Below are the code and all the weights of a small trained network. Each question names an input and a target symbol and asks about switching units off, where a switched-off unit gives its printed mean instead of its output.

import numpy as np


def w(rows, s, z=0):
    codes = np.array(rows[::2]) - 128.0
    scale = np.full(codes.shape[1], s)
    scale[-1] = z or s
    return codes * scale


def norm(h):
    return h / np.sqrt((h * h).mean(-1, keepdims=True) + 1e-5)


def f(y):
    return np.maximum(y, 0)


def softmax(a):
    e = np.exp(a - a.max(-1, keepdims=True))
    return e / e.sum(-1, keepdims=True)


def log_softmax(a):
    a = a - a.max(-1, keepdims=True)
    return a - np.log(np.exp(a).sum(-1, keepdims=True))


def net(x, mask):
    ids = ['αβδεηθξπσψ'.index(c) for c in x.split()]
    T = len(ids)
    res = E[ids] + P[:T]
    r = norm(res)
    for j in range(2):
        rows = slice(2 * j, 2 * j + 2)
        q, k, v = (r @ M[0][rows].T for M in (Q, K, V))
        z = softmax(np.where(np.tri(T) > 0, q @ k.T / 2**0.5, -1e9)) @ v
        o = O[0][rows]
        res = res + np.where(mask[j], z, o[:, -1]) @ o[:, :-1]
    y = f(norm(res) @ A[0][:, :-1].T + A[0][:, -1])
    res = res + np.where(mask[2:10], y, B[0][:, -1]) @ B[0][:, :-1]
    return log_softmax(norm(res)[-1] @ U[:, :-1].T + U[:, -1])


Q, K, V, O, A, B = {}, {}, {}, {}, {}, {}
E = w([
[152,96,164,110],'α',
[190,71,137,139],'β',
[106,121,165,77],'δ',
[209,56,132,128],'ε',
[101,122,166,77],'η',
[173,98,149,85],'θ',
[179,53,127,143],'ξ',
[110,118,149,67],'π',
[28,64,5,64],'σ',
[73,126,127,142],'ψ',
],0.011)
P = w([
[103,231,88,188],'0',
[186,200,227,1],'1',
[138,150,250,50],'2',
[111,144,235,95],'3',
[173,115,252,168],'4',
[166,113,187,160],'5',
[190,112,191,154],'6',
[192,121,183,137],'7',
[134,147,143,118],'8',
],0.0042)
Q[0] = w([
[9,24,122,160],'H0',
[143,64,178,66],'H0',
[178,100,112,134],'H1',
[172,2,124,20],'H1',
],0.0067)
K[0] = w([
[96,85,29,58],'H0',
[93,82,124,160],'H0',
[86,143,173,43],'H1',
[2,47,105,194],'H1',
],0.006)
V[0] = w([
[183,156,155,80],'H0',
[213,210,223,80],'H0',
[138,192,255,232],'H1',
[53,150,151,96],'H1',
],0.0093)
O[0] = w([
[102,100,54,137,209],'H0',
[141,56,9,166,254],'H0',
[115,27,201,244,87],'H1',
[91,219,145,202,206],'H1',
],0.012,0.0038)
A[0] = w([
[254,162,136,154,248],'N0',
[242,101,124,178,134],'N1',
[129,31,150,102,65],'N2',
[159,139,187,161,154],'N3',
[62,93,152,117,153],'N4',
[103,65,72,149,253],'N5',
[87,122,171,96,169],'N6',
[138,86,52,113,225],'N7',
],0.0091,0.0039)
B[0] = w([
[1,206,175,24,177],'N0',
[86,166,182,108,184],'N1',
[177,53,160,183,167],'N2',
[64,138,98,93,145],'N3',
[117,128,183,90,155],'N4',
[207,201,197,140,254],'N5',
[23,244,137,155,152],'N6',
[177,232,167,87,239],'N7',
],0.0052,0.0084)
U = w([
[114,29,56,145,150],'α',
[192,60,163,77,95],'β',
[147,187,72,215,171],'δ',
[190,83,133,62,85],'ε',
[132,167,85,180,4],'η',
[149,94,2,120,168],'θ',
[180,99,203,45,89],'ξ',
[163,192,54,148,5],'π',
[85,175,74,20,181],'σ',
[57,169,241,135,143],'ψ',
],0.0096,0.0031)

Each question gives the input, a string of symbols that net reads in full, and the target symbol t.
The units are the heads (2 rows each of Q, K, V and O) and the neurons (one row each of A and B). Each row of codes is followed by its name. A weight is (code - 128) times the scale printed after its matrix; where a second scale follows, it is the last column's (O, A, B and U).
mask holds one flag per unit, heads first, then neurons. A switched-off unit (its flag False) gives its mean, the last column of its rows in O or B, instead of its output. The means were averaged over made-up inputs and are rounded, as every weight is.
A unit's drop is (log p(t) with every unit on - log p(t) with that unit switched off) / (log p(t) with every unit on - log p(t) with every unit switched off).
The circuit of an input: a set's keep is (log p(t) with only the set's units on - log p(t) with every unit switched off) / (log p(t) with every unit on - log p(t) with every unit switched off). Starting from all 10 units, units are removed one at a time, each time the one whose removal leaves the highest keep (on an exact tie, the one counted first), for as long as the keep stays at least 0.8.
circuit, biggest first: the units of the circuit, biggest drop first
k most important neurons: the k neurons with the biggest drops, biggest first
which heads matter: for each layer, one digit per head in row order, 1 if its drop is at least 0.15 and else 0, layers parted by /
drop when u is switched off: that unit's drop, to one decimal
input ξ β ε α δ, target β: which heads matter	01
input β σ σ δ ε θ, target σ: circuit, biggest first	H1
input η δ β δ π, target δ: circuit, biggest first	H0, H1
input ψ δ δ β, target ψ: circuit, biggest first	H1, N0
input δ ψ β, target δ: circuit, biggest first	H0, H1
input α π σ ψ ξ, target ψ: which heads matter	00
input δ π δ ε, target δ: circuit, biggest first	H0, H1, N5
input β β ψ ψ η ψ ε ψ α, target ψ: circuit, biggest first	H1, H0
input β ξ η, target β: which heads matter	01
input ξ α δ β σ η β, target σ: circuit, biggest first	H1, N0
input δ α δ σ β ε ψ, target ψ: circuit, biggest first	H0, H1
input ψ σ β, target ψ: which heads matter	10
input δ ψ δ π α η, target δ: which heads matter	11
input θ δ ξ, target θ: which heads matter	10
input ψ θ π, target ψ: circuit, biggest first	H1
input ξ ε ψ, target ξ: which heads matter	01
input ε ξ ξ ψ ξ ψ, target ξ: which heads matter	01
input ψ δ ψ σ η ψ δ α σ, target ψ: which heads matter	10
input ψ θ ε, target ψ: 2 most important neurons	N0, N1
input α π β α, target α: which heads matter	11
input β σ ε, target σ: which heads matter	01
input α α β ε, target α: circuit, biggest first	H0
input ψ δ α δ δ ξ ψ β σ, target ψ: which heads matter	11
input δ σ ψ ξ, target ψ: which heads matter	10
input π δ θ ψ ψ ψ θ, target ψ: circuit, biggest first	H1, H0
input α η ψ ε ψ σ α, target ψ: circuit, biggest first	H1, N0
input β ε ξ ψ, target β: circuit, biggest first	H1
input δ α β, target δ: 3 most important neurons	N5, N7, N1
input θ β δ, target θ: drop when N7 is switched off	0.0
input δ β σ δ ψ σ σ α, target σ: drop when N3 is switched off	0.0
